Small tables with named rows and columns. After each table, cells are looked up by row and column.

Table fis
	dotenop	muvozu	zit	mef
kisoso	0.38	0.70	0.12	0.43
sebiz	0.37	0.44	0.38	0.33
genero	0.56	0.53	0.84	0.39
ziropi	0.45	0.44	0.16	0.50
radisas	0.68	0.46	0.47	0.73
rumomo	0.09	0.32	0.28	0.57
fitag	0.27	0.50	0.69	0.22
tifi	0.48	0.35	0.27	0.32
vabezu	0.39	0.35	0.09	0.50
setud	0.46	0.44	0.76	0.72
mub	0.72	0.23	0.42	0.76
fom	0.56	0.10	0.45	0.51
ruka	0.32	0.44	0.15	0.74
nazeme	0.54	0.53	0.27	0.46

mef of setud: 0.72
zit of nazeme: 0.27
dotenop of rumomo: 0.09
dotenop of sebiz: 0.37
dotenop of tifi: 0.48
muvozu of kisoso: 0.70
mef of genero: 0.39
dotenop of setud: 0.46
dotenop of nazeme: 0.54
muvozu of radisas: 0.46
mef of ruka: 0.74
zit of mub: 0.42

salutol:
|  | dape | kidanaf |
|---|---|---|
| midak | -50.5 | 71.8 |
| mozage | 4.8 | -27.1 |
| feropi | -4.7 | -19.9 |
| tereku | 37.5 | -70.7 |
| gagede | -21.5 | -19.2 |
| noniva | 12.4 | -75.6 |
| nar | -30.6 | -13.6 |
| sov | 51.4 | -35.7 |
| fodot | -1.9 | 70.6 |
| savopil | 16.2 | -21.1 |
| lales | 47.7 | -7.8 |
| rokezo | 50.8 | -34.3 |
| rolab | -21.2 | -16.2 |
| vav | 24.7 | -46.5 |

What is the kidanaf of rolab in salutol?
-16.2
What is the kidanaf of tereku in salutol?
-70.7
What is the dape of rolab in salutol?
-21.2
What is the dape of feropi in salutol?
-4.7
What is the kidanaf of vav in salutol?
-46.5
What is the dape of sov in salutol?
51.4
What is the kidanaf of noniva in salutol?
-75.6
What is the kidanaf of mozage in salutol?
-27.1
What is the dape of rokezo in salutol?
50.8
What is the kidanaf of sov in salutol?
-35.7
What is the dape of mozage in salutol?
4.8

Table dupogen
fields: fafegol, dezo, vaf, sefup, gezole, sili, nidafod, vig, pas, bulege
viz: [56, 119, 76, 116, 51, 117, 148, 90, 48, 152]
nakad: [16, 158, 78, 90, 215, 150, 40, 94, 136, 140]
timuz: [16, 114, 61, 159, 132, 103, 98, 28, 78, 218]
ninina: [8, 178, 78, 70, 177, 164, 86, 114, 111, 120]
muroda: [68, 108, 80, 115, 133, 123, 50, 95, 101, 161]
biminus: [115, 35, 107, 163, 140, 59, 40, 8, 125, 190]
rebeku: [108, 70, 96, 141, 164, 72, 30, 63, 139, 138]
palapo: [33, 117, 95, 122, 130, 105, 138, 18, 93, 166]
pido: [59, 111, 85, 111, 140, 127, 56, 80, 104, 166]
viv: [146, 16, 102, 177, 65, 36, 80, 25, 89, 178]
ritadad: [58, 75, 64, 173, 50, 88, 114, 34, 41, 234]

fafegol of pido: 59
bulege of timuz: 218
sili of viv: 36
vig of biminus: 8
pas of timuz: 78
nidafod of nakad: 40
dezo of rebeku: 70
vaf of rebeku: 96
pas of muroda: 101
fafegol of timuz: 16
bulege of palapo: 166
sefup of nakad: 90
dezo of viv: 16
pas of viz: 48
Row with the largest sefup: viv

